Below is a small trained network, with its code and all its weights. Each question gives an input and a target symbol and asks what happens when units are switched off, that is, made to give their printed mean instead of their output.

import numpy as np


def w(rows, s, z=0):
    codes = np.array(rows[::2]) - 128.0
    scale = np.full(codes.shape[1], s)
    scale[-1] = z or s
    return codes * scale


def f(y):
    return y / 2 * (1 + np.tanh(0.7978845608 * (y + 0.044715 * y**3)))


def softmax(a):
    e = np.exp(a - a.max(-1, keepdims=True))
    return e / e.sum(-1, keepdims=True)


def log_softmax(a):
    a = a - a.max(-1, keepdims=True)
    return a - np.log(np.exp(a).sum(-1, keepdims=True))


def net(x, mask):
    ids = ['ΘΣΦΨαβεζπ'.index(c) for c in x.split()]
    T = len(ids)
    res = E[ids] + P[:T]
    r = res
    for j in range(2):
        rows = slice(4 * j, 4 * j + 4)
        q, k, v = (r @ M[0][rows].T for M in (Q, K, V))
        z = softmax(np.where(np.tri(T) > 0, q @ k.T / 4**0.5, -1e9)) @ v
        o = O[0][rows]
        res = res + np.where(mask[j], z, o[:, -1]) @ o[:, :-1]
    y = f(res @ A[0][:, :-1].T + A[0][:, -1])
    res = res + np.where(mask[2:10], y, B[0][:, -1]) @ B[0][:, :-1]
    return log_softmax(res[-1] @ U[:, :-1].T + U[:, -1])


Q, K, V, O, A, B = {}, {}, {}, {}, {}, {}
E = w([
[156,204,95],'Θ',
[189,130,84],'Σ',
[63,110,174],'Φ',
[146,88,159],'Ψ',
[125,163,162],'α',
[157,141,55],'β',
[130,101,137],'ε',
[171,80,85],'ζ',
[85,4,92],'π',
],0.022)
P = w([
[15,118,43],'0',
[121,106,182],'1',
[35,134,81],'2',
[29,137,56],'3',
[134,128,175],'4',
[76,138,107],'5',
[85,143,121],'6',
[103,142,145],'7',
[203,86,255],'8',
],0.0051)
Q[0] = w([
[118,174,180],'h0',
[163,202,162],'h0',
[165,168,133],'h0',
[126,113,170],'h0',
[109,116,105],'h1',
[251,78,81],'h1',
[179,215,168],'h1',
[107,84,170],'h1',
],0.018)
K[0] = w([
[144,143,190],'h0',
[200,87,205],'h0',
[177,128,120],'h0',
[122,195,87],'h0',
[110,136,97],'h1',
[247,60,54],'h1',
[183,187,220],'h1',
[83,31,139],'h1',
],0.013)
V[0] = w([
[171,101,158],'h0',
[108,128,135],'h0',
[36,183,88],'h0',
[125,125,62],'h0',
[16,254,199],'h1',
[160,151,130],'h1',
[146,219,146],'h1',
[173,26,135],'h1',
],0.0098)
O[0] = w([
[160,104,124,129],'h0',
[134,132,144,129],'h0',
[76,158,151,120],'h0',
[94,201,88,156],'h0',
[194,63,254,1],'h1',
[116,158,105,99],'h1',
[143,167,127,31],'h1',
[65,109,108,211],'h1',
],0.0099,0.008)
A[0] = w([
[67,105,100,33],'n0',
[115,40,12,189],'n1',
[89,174,130,253],'n2',
[81,98,157,65],'n3',
[194,160,74,200],'n4',
[97,161,232,104],'n5',
[98,175,41,218],'n6',
[48,70,160,178],'n7',
],0.011,0.0044)
B[0] = w([
[55,114,42,179],'n0',
[62,138,205,252],'n1',
[148,163,167,159],'n2',
[163,119,74,139],'n3',
[125,203,92,153],'n4',
[92,68,73,149],'n5',
[251,56,149,229],'n6',
[168,234,82,174],'n7',
],0.015,0.027)
U = w([
[164,191,88,121],'Θ',
[143,112,117,49],'Σ',
[178,93,3,82],'Φ',
[90,166,222,255],'Ψ',
[125,155,141,140],'α',
[213,104,103,163],'β',
[123,150,165,53],'ε',
[135,25,164,200],'ζ',
[95,85,62,3],'π',
],0.011,0.0032)

Each question gives the input, a string of symbols that net reads in full, and the target symbol t.
The units are the heads (4 rows each of Q, K, V and O) and the neurons (one row each of A and B). Each row of codes is followed by its name. A weight is (code - 128) times the scale printed after its matrix; where a second scale follows, it is the last column's (O, A, B and U).
mask holds one flag per unit, heads first, then neurons. A switched-off unit (its flag False) gives its mean, the last column of its rows in O or B, instead of its output. The means were averaged over made-up inputs and are rounded, as every weight is.
A unit's drop is (log p(t) with every unit on - log p(t) with that unit switched off) / (log p(t) with every unit on - log p(t) with every unit switched off).
The circuit of an input: a set's keep is (log p(t) with only the set's units on - log p(t) with every unit switched off) / (log p(t) with every unit on - log p(t) with every unit switched off). Starting from all 10 units, units are removed one at a time, each time the one whose removal leaves the highest keep (on an exact tie, the one counted first), for as long as the keep stays at least 0.8.
circuit, biggest first: the units of the circuit, biggest drop first
k most important neurons: the k neurons with the biggest drops, biggest first
which heads matter: for each layer, one digit per head in row order, 1 if its drop is at least 0.15 and else 0, layers parted by /
drop of u: that unit's drop, to one decimal
input Ψ Ψ Ψ ε, target Ψ: circuit, biggest first : (n6 h1)
input Θ Θ Ψ, target Θ: which heads matter : 10
input Ψ Ψ β ζ Ψ ε Θ Σ, target β: 4 most important neurons : (n6 n0 n7 n4)
input Θ Φ Ψ Ψ, target Θ: 3 most important neurons : (n1 n6 n7)
input π α Θ β Σ β ζ, target ζ: circuit, biggest first : (n7)
input Ψ Ψ Σ, target β: 4 most important neurons : (n6 n4 n0 n7)
input Ψ α Ψ ε Ψ Ψ, target Ψ: 3 most important neurons : (n6 n0 n5)
input ζ ε Ψ ζ π, target π: 3 most important neurons : (n0 n1 n7)
input α α π Σ Ψ ζ, target ζ: which heads matter : 01
input Ψ Θ β Ψ Θ ζ Θ π, target π: which heads matter : 01
input Ψ ζ Φ, target Φ: drop of n5 : 0.6
input π Ψ Θ β, target β: drop of n6 : 0.6
input α Σ β, target β: drop of h1 : 0.3
